Below is a small trained network, with its code and all its weights. Each question gives an input and a class and asks what happens when units are switched off, that is, made to give their printed mean instead of their output.

import numpy as np


def w(rows, s, z=0):
    codes = np.array(rows[::2]) - 128.0
    scale = np.full(codes.shape[1], s)
    scale[-1] = z or s
    return codes * scale


def norm(h):
    return h / np.sqrt((h * h).mean(-1, keepdims=True) + 1e-5)


def f(y):
    return np.maximum(y, 0)


def log_softmax(a):
    a = a - a.max(-1, keepdims=True)
    return a - np.log(np.exp(a).sum(-1, keepdims=True))


def net(x, mask):
    res = np.array(x, float).reshape(1, 8) / 4 @ E
    u = 0
    for l in range(3):
        y = f(norm(res) @ A[l][:, :-1].T + A[l][:, -1])
        res = res + np.where(mask[u : u + 4], y, B[l][:, -1]) @ B[l][:, :-1]
        u += 4
    return log_softmax(norm(res)[-1] @ U[:, :-1].T + U[:, -1])


A, B = {}, {}
E = w([
[53,196,124,102,176,110,86,15],'x0',
[114,27,130,63,161,173,145,75],'x1',
[194,218,177,61,130,150,160,141],'x2',
[149,117,56,127,150,148,71,102],'x3',
[95,151,167,138,161,181,159,153],'x4',
[119,102,186,193,69,103,108,156],'x5',
[192,64,190,146,144,178,22,148],'x6',
[115,104,161,129,1,253,90,65],'x7',
],0.008)
A[0] = w([
[145,38,58,107,95,77,206,169,114],'L0N1',
[118,149,255,78,181,94,213,177,2],'L0N2',
[73,118,44,149,221,32,137,141,36],'L0N3',
[178,14,189,138,174,160,136,139,79],'L0N4',
],0.0097,0.0028)
B[0] = w([
[85,114,173,81,76,193,50,140,223],'L0N1',
[74,170,198,205,92,123,194,179,235],'L0N2',
[127,153,2,151,203,132,178,94,255],'L0N3',
[145,54,100,89,195,169,106,182,231],'L0N4',
],0.0099,0.0059)
A[1] = w([
[199,144,133,97,161,57,150,113,12],'L1N1',
[98,123,166,176,191,72,82,137,2],'L1N2',
[93,138,158,154,43,106,128,182,103],'L1N3',
[158,251,128,79,43,135,92,82,187],'L1N4',
],0.014,0.0013)
B[1] = w([
[96,194,167,238,87,121,149,108,158],'L1N1',
[79,149,71,62,177,190,167,99,195],'L1N2',
[104,128,245,142,69,56,127,145,240],'L1N3',
[147,29,106,74,169,212,104,103,253],'L1N4',
],0.011,0.0066)
A[2] = w([
[177,165,114,99,8,99,205,129,153],'L2N1',
[97,183,95,103,174,131,198,144,71],'L2N2',
[97,191,188,63,139,249,88,15,255],'L2N3',
[205,134,87,140,46,102,56,117,40],'L2N4',
],0.013,0.0019)
B[2] = w([
[174,108,133,97,164,224,73,176,158],'L2N1',
[189,192,128,139,3,51,98,25,190],'L2N2',
[214,17,165,24,254,220,35,189,250],'L2N3',
[2,209,234,153,138,83,199,210,142],'L2N4',
],0.0087,0.013)
U = w([
[117,144,240,181,1,45,120,198,37],'0',
[122,228,27,175,85,4,157,48,15],'1',
[145,37,126,75,120,172,46,110,251],'2',
],0.0086,0.0019)

Each question gives the input, the list of numbers given to net, and the class t.
The units are the neurons (one row each of A and B). Each row of codes is followed by its name. A weight is (code - 128) times the scale printed after its matrix; where a second scale follows, it is the last column's (A, B and U).
mask holds one flag per neuron, layer by layer. A switched-off neuron (its flag False) gives its mean, the last column of its row in B, instead of its output. The means were averaged over made-up inputs and are rounded, as every weight is.
A unit's drop is (log p(t) with every unit on - log p(t) with that unit switched off) / (log p(t) with every unit on - log p(t) with every unit switched off).
The circuit of an input: a set's keep is (log p(t) with only the set's units on - log p(t) with every unit switched off) / (log p(t) with every unit on - log p(t) with every unit switched off). Starting from all 12 units, units are removed one at a time, each time the one whose removal leaves the highest keep (on an exact tie, the one counted first), for as long as the keep stays at least 0.8.
circuit, biggest first: the units of the circuit, biggest drop first
k most important neurons: the k neurons with the biggest drops, biggest first
k most important neurons of layer l: the k neurons of layer l with the biggest drops, biggest first
drop when u is switched off: that unit's drop, to one decimal
input [1,-4,7,0,-1,8,-2,1], class 0: most important neuron of layer 0 : (L0N2)
input [-4,7,3,-4,5,7,-7,8], class 0: circuit, biggest first : (L1N3; L1N4)
input [-3,-1,-7,-3,6,1,-4,6], class 0: circuit, biggest first : (L1N3; L2N3)
input [-8,-5,0,4,-8,8,6,-7], class 0: 3 most important neurons : (L2N3; L2N4; L1N4)
input [3,-5,-8,-3,2,3,-6,5], class 0: 2 most important neurons : (L1N3; L2N3)
input [-2,1,8,-1,7,-2,1,2], class 0: 2 most important neurons : (L0N2; L1N3)
input [5,-1,8,-6,3,4,-3,2], class 0: 2 most important neurons : (L0N2; L1N3)
input [1,-4,-3,-5,-7,7,0,-4], class 1: 3 most important neurons : (L0N3; L1N2; L0N2)
input [-3,-3,1,-4,-4,2,3,7], class 0: 2 most important neurons of layer 1 : (L1N3; L1N2)
input [0,-3,3,-2,3,2,7,-8], class 1: 4 most important neurons : (L1N2; L2N3; L0N1; L2N2)
input [-3,2,-5,5,-3,-7,-5,-4], class 1: 2 most important neurons : (L0N3; L2N3)
input [-7,-2,-1,7,-1,6,-7,-3], class 0: 2 most important neurons : (L0N1; L2N3)
input [-4,-6,-4,-5,8,1,7,1], class 0: 2 most important neurons of layer 1 : (L1N4; L1N3)
input [2,7,4,-3,8,-7,-7,-3], class 1: most important neuron : (L2N2)
input [7,2,-2,7,-7,0,-5,-1], class 1: drop when L0N3 is switched off : 0.4
input [-5,-1,8,4,6,2,2,1], class 0: drop when L2N3 is switched off : 0.3
input [3,2,-5,-3,0,-2,-5,-2], class 1: drop when L0N3 is switched off : 0.1
